Each row has a hidden value; after the row comes its group, the name of the range that the value falls in. Each part has its own.
[ 311   29  131    3  243  128 -212   16   79    3  396   59  126  139
   20  -32   14  -45 -465   57  363 -194 -227  272   64  152 -192  108
   43  162 -200   58 -231 -148  -33  348  -22 -119  -18  378  -83  150
  -23 -264  -98 -270 -126   30 -131  -13  116  116 -184]
jj
[  81  -54  -83 -116    3  -38  113  121  -71 -115  -34  212 -167   86
   70 -182   89  115  -34  157  100 -153 -116 -447 -100  220   50  121
   58 -134 -208 -483  -79  -97  160   26 -289  -62  219   38  141  -20
  156   60  -82   77  -69  175  104 -236 -229  -52 -260]
cr
[ 110  -74  -43  -24    5  -25   92  189   73 -140  -39  185 -190   35
 -128 -197  -61  130  -13   -9    6  -95   34 -315  -41   87  108   -1
   21  -99   93 -178  -45 -231   86  -51   -6  -49  114 -135    3  -52
  150  138 -213   40  123  152   25  -11  -65   54  -98]
cr
[ 172   -9   28   34  207   85  -12  172   33    0   18   96  -26  -11
  -51 -233   17  194   71   -1  -73 -113  -37  -90  -71   74  144   34
 -118   38  225   36  -68 -179   73  -15   30  -94  184 -343 -134    8
  -53   87 -170  -89  292   66  -89  110   52   22   35]
nj
[   9   63  -21  -81   40   87  123  141 -273   54   99  183  -61   33
  -30   -4   63  -24 -221 -101  -28  105   23  195    5 -111  -21   84
   -4    5   98  -80  168  -27  -72  132  195 -104 -183   32 -105  187
 -106  -58   48    4  312  -26   91   32  -94 -138 -142]
lj
[ 103   58   32 -192  -13  204  158  243  211   78   47  237  284 -213
 -209 -111  120   61 -166  351  210 -176  -34  121  112    2  -51  103
   53   56   71  157  174  475 -118  -56 -249  178  254 -160  -61   22
  -93 -292  187   68  -27   61   50  -39  -93 -129   89]
gh
[ 165  -44  203 -157  162   27  405  186 -119  170  135   98 -208  108
  115  -60 -196 -315 -297  221  205   81  188  176  184  -18 -104 -259
   42 -128 -256   60  -41 -103  -97  343   12  -54 -431  227  215  -30
  122   77  -22 -158    3   46  -93  146  237 -139 -110]
Tl
[ 297   -8  243   57   53 -182  -28  426 -104  193 -101   64    3 -132
   75 -194 -108  309  164   98   45  238 -123  -18   -6  122   21 -135
  113  311  173 -157  173 -164   82  -25 -265  236  170 -216  181 -270
  220  297  -94  213  -45 -361 -154  263  144  -44   84]
jz
[ -85  140  119  105   99  -21 -130  -58  -76    8  241   20  259 -142
  -82   74  237   -2  -43  -50  114 -229  -33   89 -308   98 -172  132
  -45    4 -115  -12  -84 -107  -19 -108 -113  -37   30   15   21  -41
 -108 -219  211   38 -174   -5  129   81  124   10   15]
mf
[ 164 -230  -16 -272  218  234   15   49  120  255  -66 -109   78  168
   80 -265 -217 -151 -332  161   72  -41 -392  307  121   22  138  -97
  -50  -79   28  -84   42   52 -118  531  166  240   33  170  270  207
  -52  113   -5  -62  151   45  -35  125   39  128  150]
Gg
[ 103 -120   19 -151   -4 -140  271  158   -6 -210 -156  291 -358  -51
  -86  -80  -44  187  -60 -104   86 -201  -55 -498 -171  233  127  -32
  116 -233   69 -308   37 -271   44  -45   87  126  226   32   92  178
   61  140 -232   73   73  280   24  -43  -85   -3 -327]
gh
[-160  -30   25   66   77   -9 -402   38  -34   17  191  -69  203 -244
 -124   77  125 -185  -31  137 -145   18  141   32 -384  503  -22  141
  238   49 -152 -285 -280  -38  -45   78  -64   84   -6  -97  -77  -44
  -62 -249  181   49 -138  146  292   -5   87 -163 -149]
cg
[ -39  -29   34  -83  104   21  170 -145   84   57  185   -1  187  151
   19   43   40   92 -149 -184  267 -151  -99   26  270  160   68   -4
  146   38  -37  315   27  132  -86 -194 -211  -77 -121   36   94  243
   40  169   21  -45  -53 -137  318 -114 -104  -23  185]
Qm
[  77  -22  130 -230  -58   52  102  -65  122   32   25  124   -5   36
   15   56   56  148 -144 -282  123  -62  -34  -99  312   -8 -134 -214
  138   38  237  390 -106  -68  -90 -152   13  -80 -179  140  232  268
    5  171 -233   77  156   35  415  -55  -29   38  179]
Rh
[ 226  -93   34  -96  -86  293  100  207  160   59 -150  184 -225  136
 -117 -213 -112  183 -151  -95  -49   21  -67  -62   65  -96  -18 -129
   96 -103  280  -85  204 -269  -76  214  180  157   10   49  180  163
  -72  170 -218   30  235  125  -58   23   -3   39   29]
mf
[ -71  -97  -68 -149   31  117 -345  126   28  -23    3  -36  145 -216
 -211   -9  115  -55 -135  203 -204   30   82   63 -294  380   78  113
  214  170   53 -249 -136   51  -38   98   49  105  117 -226  -67   46
 -105 -159  190  158   77  118  300  -36  -30 -204 -192]
cr
[ 147  365  152  192  188  -70   79  148   91  114  286   77  278  133
  -91  208  297  121  -20  -94   79 -336   17   20 -338  -26 -239  -10
   73  -69 -179   98  -62  -24  -90 -203 -275  -37  124  409   20   14
  -43 -350  194 -120 -153   -8   94  177  266  -58  139]
Qm
[ 247   33  -65  -86  471 -196 -221   27   77  -26   43 -241   77 -213
 -192  103   48 -271 -362  -37   85  420 -204  317   66  155 -167   -6
  -33   16 -255  446  121   77  150  -70   48  -45   78 -311 -243   24
  296  -58  -78  114   24 -252 -288  212  -81 -180  104]
Ds
[ 243  -43  -78 -236   37  -83   78  176   20 -198  114 -124   10   52
 -264 -138    1  -37   39  116   21  235   83 -152    8  139 -177   41
 -230 -212   20 -174 -132 -209  129 -191 -207 -168 -183 -132   44 -168
  503  449  -49  194  100   12   45  109   34   26  -56]
gh
[   3 -164  124 -114  -27   17  119  319  -61  446  -12   29 -106  106
  197 -157 -166 -225   43  491  181  322  241 -147   -3   69 -193 -391
   13  -75 -266  112 -112 -196  -15  328  -62  279 -128  284  141 -287
  392  403   34   69 -149   82 -143  264  418   35  -42]
Ds
[ 268  458  209  131  190  -36   32   89  159   87  321  -35   73  267
  -52  228  209   95  -87 -129  216 -182   -4   90 -233  -39 -340 -209
  -14  -66  -95  112 -170 -130  -35  -95 -277  -56  115  478  114   54
   32 -220   23 -274   41   72   48  128  241 -100   20]
cg
[  86  -39   26 -261   79 -154  123  100   42  -58  236  118   20   44
 -162   70 -101  -20  -83   29    5  322   73  181  125   27  106    6
 -115 -108   47   74  -58 -210 -120 -178  150 -142 -181   62    3  -17
  170  135  154  -23  248  136  -18  -22  -80   53  -40]
hl
[  20  218   78  103  192 -176  205  113   44   37  299   29  300  -48
 -131  152  253   46  -69   10  173 -342   23   26 -274  -11 -172   19
   91  -16 -181   35   39  100    7 -190 -248  -95  117  307   49   18
   -8 -406  292   -4 -259   55   85   96  165  -60  212]
jz
[ 105  -33  -67  -95  106  -39  123  118   93  -43   68  -27   -9   95
  -96 -245   23  -25   57   13 -144   72   83 -156  -77  191  -68   46
 -159 -119  131  -32 -155  -63  -15  -56   46 -118    9 -256  -20 -161
  194  327  -71   92  181   62   -3   75   22   99  131]
jj
[ 168  322  -52 -275   75   25   16   43 -150  107 -102  309  206  211
  -13 -107  138  105 -343  238 -251   35 -243  197 -127   93  -88   66
  -91  131  120   89   -5  146  -18 -121    5  142  104 -142  175  177
 -274   17  227  289  -82   59  168  -93 -254  -97   66]
lj
[ 126  201  -82 -133   32   49   13  156 -189   71  -26  366  160  218
    7  -89  130   27 -262  139 -133   91 -252   42  -97  115  -88  165
 -103   88  106  110  -39  131  -80 -119  181  157   -9 -167    3  103
 -230   43  135  138 -178   73  202  -29 -137  -14  107]
cr
[  43 -127  -80  -11  329  -51  108  -73  164   94  259 -245  133  -25
 -127  150  -36 -153 -200 -227  392  139 -147  138  208  237   47   44
  125  -20 -223  397   90  220  -47  -57  -60  -67  -72 -139 -197   66
  226  134   18 -188  -46 -168  -28   67   29 -128  190]
jz
[ -96   79  113 -233  -57 -126 -148  162  271   44  191  333   -5  227
  -99  139   66   94  -42  274   11  407   21  143  -57   84   67  -96
 -278 -121   97  206 -205 -347 -224 -328  329  144  -85  263    5   12
  158  293  333  111  219  342  -30  -74  -97  363 -226]
jj
[  39   35   91 -156   17   75   61  -40  109   46  100   84   -1   44
  -38  -28  109  160 -158 -176  161  -74  -43  -74  151  -48 -178 -137
   56   72  183  248  -76  -70   29 -104  -46 -123 -121  149  182  179
   -1  103 -111   12   85  120  210  -62    0    1  110]
cg
[ -18  103  -92 -158   -2   98  169  139 -275   33  -10  216 -104   43
  -81    5  215   88 -290 -142 -109  144  -48  178 -104 -113 -111  117
  -61   86  213 -108  283   11  -30  126  309  -80 -138   32  -79  313
 -177   56  149  162  325   -5   62  -32 -151 -122 -179]
nj
[  17   78   39 -117   -4  -32  100  164   29   31  145  297  -32  181
  -25   14  132   22 -126   31  -56  260  -78   40  -77  106  -60   73
 -199  -28  123   90  -88  -83 -179 -114  309   37 -203   18    5   27
    7  245  175   31  104  167   13  -41  -42  164  -50]
nj
[ 102  -82  102   90 -212 -172  -10  231  -12 -147  199  435  232  -48
  -90  -25 -281  104   91  -82 -100   77   68   56  252 -193  310   56
   55   63   26    9   18 -123 -133 -164 -131  -34 -111  -22 -169  -84
  397 -150 -153  -86  316 -212   96   92 -135  146  -57]
Rh
[-252   54   39  143  101  -49 -383   -9 -199  166  192   13  127 -206
  -73   45   56 -164  -63   25   71   50   87  100 -256  276  -95   78
   67   57 -108  -80 -190 -161  -44   75   48   67 -125  -85 -106 -159
  -13  -45   74   53 -119   46  138  115  172  -12 -173]
jz
[ 157 -160  135 -139  -55  -88  302  208   78 -235 -238  359 -347 -142
 -193 -141 -129  198  -96 -152  -77 -178   81 -367  -49  199  181  -79
  141 -226  272  -61  159 -368 -105  -51  220  256  179  -23  123  216
  -47  137 -329   74  147  183  -25   39    1   78 -192]
Rh
[  20   -5  -81   48  312  -41  141 -157  148  108  323 -267  151  157
  -82  179   -4  -54 -230 -217  448  -11 -199  197  137  215   60   11
   92   16 -241  295   84  158  -11  -64 -159 -127  -91  -50 -102  142
  204  198  114 -142  -66 -181   29   -3  -26  -76  140]
gh
[  -3   38 -109  216  155  121    7   73  162  125  251   34   80  211
  -12 -115   42 -172 -236  167  262  -98   -2   28  195  285  129  204
  123  -62 -317  110  -95  170  -58   70 -273  -58   -2  -80 -144 -168
   65  -19   -9 -134 -231  -76  145 -162 -126   57  143]
jz
[  27  155  -82  -95  -57  109   65  196 -222   40  -29  374   50  187
   -5  -52  257  141 -211  -36 -100  117 -262    0 -145  -17 -145  206
 -174  140  226   34  127   84 -106  -90  324   93  -84 -119  -45  190
 -189  156  156  146   18    6  150  -32 -121   27  -19]
Gg
[  21   39   31  -32    9   86   42  135   70   -4  150   84  271 -198
 -166   13  211   25  -59  156  119 -212   -7   31 -179   80  -68  149
   34   19  -43  -19   27  165  -29  -66 -175   49  179  -58  -52   -6
  -91 -293  246   67 -116   61  154   21   31  -75   74]
Tl
[  69  160   14   23  -95    3  100  211 -205   78  120  526   32  174
  137   49  325  107 -174   12 -168  282 -299 -135 -203  236 -126  260
 -114  134   99   16  -42   48 -136  -57  261  155 -218  -29    7  135
 -172  136  175   47 -167  165   87 -191 -110   90   -7]
gh
[ 237   56  -56 -152  458 -147 -192   59  159   47 -111 -143   70 -191
 -233   18   94 -255 -377   -3 -102  435 -177  282   -2  202 -142   35
  -76   13 -225  504   43  146  111  -95   58   61   52 -376 -189  -59
  196   92   -7  142  -26 -236 -286  258   -9 -177  102]
jj
[-113  235  104   76  137 -112   78   87  142  -28  286   13  203  -34
 -111   22  202  -44 -134  131  357 -306   82  126  -71  -57 -296 -130
   -7  -41  -33  101   64  201   33 -133 -196  -42  114  271  -22  145
  108 -357  118   62  -62   95   81   61    6   39   99]
Ds
[ 161   28  212  122  -44 -169  -69  268  -46  109  -29  131   41 -103
   62 -119 -128  250  107  -29   13  115 -171   83   -3  -11  116 -129
   43  219  202 -145  154 -170   14   -2 -146  202  140 -152  150 -135
  194  137 -108  177  148 -288  -46  191  -14   98   64]
cg
[ 323  419  182  159  232  -64   65  113  130  121  379  -42  111  250
  -92  306   61   64  -16 -217  259 -133   14   92 -147  -61 -225 -197
   75  -84 -147  158 -184 -145 -100 -132 -270  -80  119  451   73  -46
   12 -310  -10 -480    2   75   68  160  324 -193  124]
jz
[ 177  -71   83    4  111  140 -213  -38    6   65  308   83  127  -11
    2  -56   33 -103 -467   20  371 -134 -282  255   33  138 -143  214
  -38  131 -195   61 -211 -164  -16  384   60  -29  -91  240  -77    9
  -61 -104  -19  -91 -235   -7  -67   27  113  238 -142]
Qm
[  84   14  186  152 -158 -133   45  241    8  -57  237  466  167    5
   -5  -22 -229   42  -60  -43  -62   26   54  208  259 -226  294   14
   64  119   -8   31    3  -23 -157  -49 -130  -51 -249   23 -112  -83
  312 -197 -104  -99  324 -237   76   93 -143  137  -94]
Tl
[  44  -28 -141 -142   60  -96  171   68  146  -17   96 -156  -57  136
 -151 -200   51 -134   18   38  -46  185  107 -191 -122  233 -222   -6
 -206 -182   39  -82 -213  -65   33  -45   35 -139 -106 -182   84 -292
  341  520   28  214   30  124   18   54   61  150  159]
Rh
[ -15  173  178 -248   19  -21  132  159  201   22  133  381 -205  219
 -105  152   48   33 -315   96   47  233   37  377   49 -100   95  -86
 -194 -131   87  118  -49 -202 -230 -131  340    6 -264  292   54  174
  -76  125  296    2  360  241  -13  -50 -157  139 -341]
Gg
[ 288  -96  -19 -126  175  265 -115  107  180   81  163   65  -48  160
  -81 -158  -52   64 -450   22  232  -72 -190  137  169   19  -92    4
   97  185   42   80 -130 -124   48  345  121 -144  -88  187  -33  149
  -33   -4 -161 -135   36  145  -90  -25   64   62  -68]
Qm
[   3    9  210   91 -112 -250   36  194   27  -38   95  433  159  -36
  -34  -89 -220  145  -86  -35 -113  -21  -25  173  131 -243  354  -61
   13  275   40   43   18  -59  -58 -129 -140   10 -189  -35   81 -162
  325  -40   -4    3  227 -272   14  136  -89  160  -99]
cr
[  97  -27  -61    9   19    5   63  144  -24 -114   38  180 -176  104
   36 -207   39   70  -32  103   84 -106   -1 -357   10  174    0   75
   96 -112 -120 -333  -62 -155  118   22 -202 -130  138  -30   79  -58
  127   -1 -192   27  -37  141   85 -210 -194  -19  -99]
cr
[  43  -44  -55   41  -39   96   62  180  -82  -55   -9  402 -170   92
   62 -215   77  135 -128  210   87 -201  -73 -429   78  162  224  247
  181  -38 -249 -344  -72 -147  120  -14 -336  -83  102   34  156  -87
  -67 -124  -99  -99 -280  180  212 -373 -245  -75 -149]
Ds
[ 200 -116   44 -150  109  294  -89  109  145  147  -35   16  -33  143
   -5 -281  -60    8 -368  131  116  -80 -287  193   54    5  -14  -48
  -46   31  107  -58   12  -90  -12  407  103  152  -20   99  170  135
  -43  147  -82   47  108   36  -76   88   27  153  -30]
gh
[ 214  313 -111 -203   68   38    1   98 -105  136  -70  304  185  205
  -44  -54   -3   -1 -332  253 -113   40 -203  264    5   43  -45   26
  -63   50   69  145  -42  149  -52  -63   65  123  139 -200   18   99
 -243  -62  123  250  -68   69  208  -27 -243  -53  132]
hl
[  83   -7  -85   61  212   34  -55   11  277  117  125 -175   17   26
  -87  -38  132 -254 -240  -85   69  260  -44  105   20  255 -238   52
   10  -81 -187  327    9  170  -79  100   66  -13  -14 -240 -190 -160
  257  194  -53  123   35 -176 -172   75  -39   55  184]
mf
[   8   63  163 -133  -26   -9   65  -11  163   -9   95   97   39  -12
   39   61  138   60  -91 -159  202 -104   60  -38  272   80 -246 -231
   96  -66  230  380  -64   69 -109 -138  -23   -2  -34  185   36  369
   71   32 -255  142  232   30  366  -12  -81  102  129]
Gg
[ 145  139  -84 -227  313 -127  -66   29  102   83  -70   -7   98  -58
 -163 -105   51 -205 -341  168 -165  349  -58  227  -26  205 -172  -20
  -29   -7  -94  314   -4  204  108  -48    9   93  130 -224  -44  -13
   30   -3   79  178  -72   37 -173   62 -131 -172  166]
jz
[  20   -4  167  130   26  -31 -217   21 -120   55  148  107  105 -171
   -4  -54  -54   55   12 -104  194  -17 -130   96  -34   51   35   73
  -88   85   39   42 -103 -284    4  -11  -22   60   12 -168  -22 -168
  -16   27  -76  -35  -44 -105   42  161  110  133   -8]
cr
[  36  -88  -67   58   67   31   52  177 -149  -24   44  435  -38   10
  167 -242  113   43 -159  400   91 -239 -120 -409  137  383  381  410
  232   12 -447 -370 -137   28  110   58 -519  -57  202   -3  119 -142
 -118 -278  -37 -172 -444  129  228 -491 -305  -94 -132]
hl
[  -5   68   61    8  185    4   53  -40  -54   46  244   -7  152 -138
  -41  -12  172   44  -37  -44  207 -143  -52   32  -96   89 -123   69
  -60  -20   18   88  -14  -18   73  -22 -108  -96  100   11  -48  114
 -109 -155   64  -87  -14  134    4    4   63  -41  105]
lj
[ 115  149  -81 -161  146  -64  -16   79   25  165  -55  206  178  121
  -16 -167   41 -184 -201  156 -292  330  -71   69  -67  281 -182  105
  -26  -46  -79  227 -151  254  -36  -50   48  198   65 -169  -59  -45
  -85   74   99  103 -217   89   -2   35  -91  -91  241]
Gg
[  55  -41  -14  -10  239   17  -57   10  295   45   84 -156   46  104
  -56 -189   90 -253 -197  -57  -24  150    0   47   -8  249 -274   27
  -30  -75 -128  326  -47  151 -164    9  137   -7   -9 -254  -67 -207
  253  226  -66  105   18 -202 -167  127   12   96  210]
jj
[  14  -26 -190 -174    7  250 -122  205 -147   62  -72  109  131 -103
 -205  -39  128   78 -196   51   -1  -43 -118  134  -80  -33   20  182
   -3  139  246   15  198  111 -127   46  305   50  165 -303 -231  135
 -191  -62  104  219  242  -55  224   73  -86  -81  -53]
nj
[ 211  162  -67 -263  328 -118 -213   51   77   36 -101   -4  200   60
 -136 -155  -57 -246 -299  241 -246  375   -9  326   36  195 -148  -44
   -6  -89 -126  321  -27  173   82 -109  -35  170  247 -168 -124   63
   23 -112   30  161  -29  -44 -101  141 -194 -204  174]
hl
[ 160  -21   -3   37   80  101   14  153   69  -78   64  135 -106  129
  -41 -259  -44  174   42  -30  -34  -98   67 -210   40   30   24   -9
   55  -28  138  -91  -29 -232   49  -37  -35 -173  122 -168  -11  -29
   43   20 -248  -71  196  103  -22  -55  -74   -7   53]
mf
[ -36  -27 -121  -70  137   65   20  141 -245   45   38   65   12  -73
 -105  -39   56    8  -91 -109   10   32  -43   97  -72  -13   72  134
  -95   27  203    8  106  -28  -28   53  308  -66   23 -204 -258  157
 -138   24   17    1  286   10  116  138    9  -70  -35]
Gg
[ 137   41  208  -51  -57  -44  170  212   77  -39  213  426   90   57
  -92  -30 -237  -40 -207   27  -32   45   88  333  318 -225  284   25
   -2    0  -37   79  -48    8 -202  -67 -113  -88 -382   56   -3  -81
  188 -115   12 -164  310 -139   67   88 -112   35 -148]
gh
[ -79   42   47 -107   85   -7  119  109  145   14  184   96  223 -222
 -106  -90  126  -61 -117  178  317  -25   59   91  210   17 -229  -30
   55   -6   45  244  211  449   -7  -68 -211   71  184   51 -134  186
  105 -315   21   -4   43   81  -30  -61 -136 -100  141]
Ds
[  84    9   22  -13  177   84  -21   51   73  -12  195  -34   -3   25
  -21 -103   33   69  -28  -51  273 -102    0  -45  134   13 -145 -107
   24   -7  139  127  -50  -67   88  -27  -18 -190   83  -44  -73  138
   21  -79 -204  -93  154  149   63   -3  -12  -24  142]
Tl
[-100  -11   31   59  -76 -113  -78   -4   41  -54  185  -35  227 -263
 -191  201  265  -58  -11   -5 -109  -65   57  -57 -527  287    3  204
   93   32 -237 -220 -232 -118   84  -74 -153   24   55   47   41 -129
  -75 -206  441  113 -333  130  304   12  128  -68   13]
Ds
[  73  278   82  247  133  -72   25  140   76   60  276   20  302   51
 -141  218  329   21  -48  -34   76 -378  -12   48 -475  -12 -182   98
   12  -89 -276  -16 -103  -83  -30 -170 -187  -58   82  276  -30  -99
  -43 -341  334   59 -291  -30  166  230  258   50  148]
hl
[ 160  -33  101 -173  -11 -144   81  176   92 -136  269  218   79   15
 -221   66 -264  -57 -101   56   42  245  149  285  324 -137  233  -12
  -56 -116  -35   70  -70 -201 -127 -199  -62 -168 -291   75  -46  -88
  330  -17   29  -97  317  -22   52   55 -112   50 -114]
cr
[  36  -18  -89   25   -3  108   82  117   49   20    1  243 -133   93
  -65 -208   43  159  -70   41   -9  -64   20 -280   76   65  105  127
  121   12  -69 -154  -34 -154  105  -38 -194 -168   18  -84  132 -132
  -31   57  -69  -49 -116  150   97 -254 -130  -54   39]
nj
[  95  -20  176   16  -83 -187  129  182   -1  -71  240  438  141  -48
  -58    7 -285  -32 -158  -22  -36   72   53  279  318 -209  342   31
   55   96  -80   47  -32  -21 -146  -57 -121 -113 -325   34  -25 -114
  275 -193  -28 -143  254 -176   59   55 -140   70 -104]
cr
[-106  -35 -233 -160   50  125  -54   98 -360   29   20   18   51  -65
 -163   -9  132   32 -239 -128   37   51 -114  121 -105  -96  -37  179
  -35  145  248  -41  256    3  -33   53  404  -88    5 -164 -193  203
 -151    0  109  180  238  -41  215   48  -96 -111  -55]
Ds
[ 164   96  180   19  -30  -24  345  242   11  133  140  395 -101  -29
  -15   38 -142  -92 -286    8   19   77   63  307  223 -153  191  -28
   37   11  -70   36  -12   61 -125  191  -62  -66 -400   33    9  -73
   62  -49    8  -93  240  -65    6   85  -31  -26 -132]
gh
[  39  312  125  156  206 -109   66  111  103   60  289   39  245   81
 -122  150  235   23 -100  -22  225 -370   28   82 -248  -54 -237  -51
   13  -60 -163  127  -73   12  -39 -195 -198  -72   70  342   11    1
    6 -325  181  -52 -186   23  112  186  223   19  127]
Qm
[ 227   83 -124 -266   -1  272   59  190  -10  135  -89  195  168 -139
 -219  -10   92  113 -295  205   46  -96 -213  200   38  -37   64  147
  -26  128  202  160  148  210 -144   19   90   82  194 -401  -64   35
 -237  -70  138  254  146  -10  178   -5 -137  -98   44]
lj
[ -36   99   79   65  180   68 -155  -12 -130   36  161    0  108 -159
  -55  -41  217   33  -34  -12  140 -154  -77   48 -251  157  -90  137
 -164   -2   53   21 -100 -137   60  -15  -18  -19   91 -175 -114   30
 -160  -44   53  -15   27   63   43  106  111    3  -78]
lj
[  55 -172   46 -309  139  269   33   42  162  313 -268 -182   52  247
   78 -291 -287 -196 -116  129   -9  -12 -352  291   73 -123  184 -296
 -184 -305  119  -77   88   27 -211  367  144  458   57   81  494  104
  -33  293   20  -40  290   -9  123  293   92  112  261]
nj
[ 156 -139  110 -158   34  140    7   59   14  170  -90   -5   67   29
   54 -218 -154   58  -89  -24   20   45 -307  158   52  -41   83  -77
  -42  -16  140  -99  142 -108  -88  240   15  257   73   -2  331   31
  -30  165  -30   12  129  -99  -21  125   25   69  159]
cr
[  65  -39  -99   26  235   56   97  106  155   58  133  -85  -56   17
  -55 -167    8  -79  -19    1  159   -1   51  -82  108  148  -38  -33
   -3  -92   81  144  -73   78   50   50   46 -153  118 -248 -166  -40
   44   44 -175  -83  139  154    0   16   -8   -4  262]
hl
[  63  148   41 -108   -7   66  242  186  -44   35   71  301 -170   89
  -90   52   76   -7 -292  -66  -29  137   19  277   33 -130   19   47
 -117  -41  109  -27   79  -14 -108   93  220  -88 -269   50  -69  161
  -92   68  119   16  355   46   47   18 -116  -29 -218]
Gg
[ 279  165  -82 -246    8  271  -24  179  -73   87  -93  268  205   40
 -105  -52   65  124 -307  197  -14 -126 -248  259   69  -73  -11  101
  -43  122  233  189  157  168 -214  -19  164   96  222 -374  -64  130
 -256 -119   48  287  204 -100  199   11 -223  -45   51]
mf
[  67  -26  176   79  -10 -157  -58  141 -186  142   53  199  108 -242
   23  -51  -62  185   70  -77    8  134  -96   41  -46   85   97   64
   39  247   38  -39   38 -197   16   -4 -133   97   13 -163   50 -194
   63  113    8   46  -48 -209  -66  129  113   13  -21]
nj
[ 225  212  269 -214   81   61  397  193  189   27  154  389 -270  164
  -80  117 -115 -124 -427   62   50   96  144  535  280 -137  131 -106
  -43 -236  -24   64  -36  -55 -283   78  126 -115 -431  199  104  136
 -140  -64  115 -126  420  117    3   -5 -153  -52 -280]
Rh
[   8 -174  -65 -102 -108  218 -249  231   79    2   18   75  187 -278
 -227   -4  115  -68  -20  204 -192   62  118  -70 -243  404  136  251
  233   75   21 -203 -195  123  -88   90  -26  193  140 -258 -198  -55
 -156 -188  180   43  -21  152  372  -12   37 -205 -100]
Tl
[ -72  -31    6  -44  267  -60   77  -91  169   26  173 -143   98   71
  -54  -25   14  -82 -173 -100  296  -83  -40   85  204  145  -29  -85
   54  -17  -71  333   17  126  -35 -148  -65 -113  -71  -73   26   94
  157  124  -27  -20  -15  -98  111   13  -39   13  203]
Rh
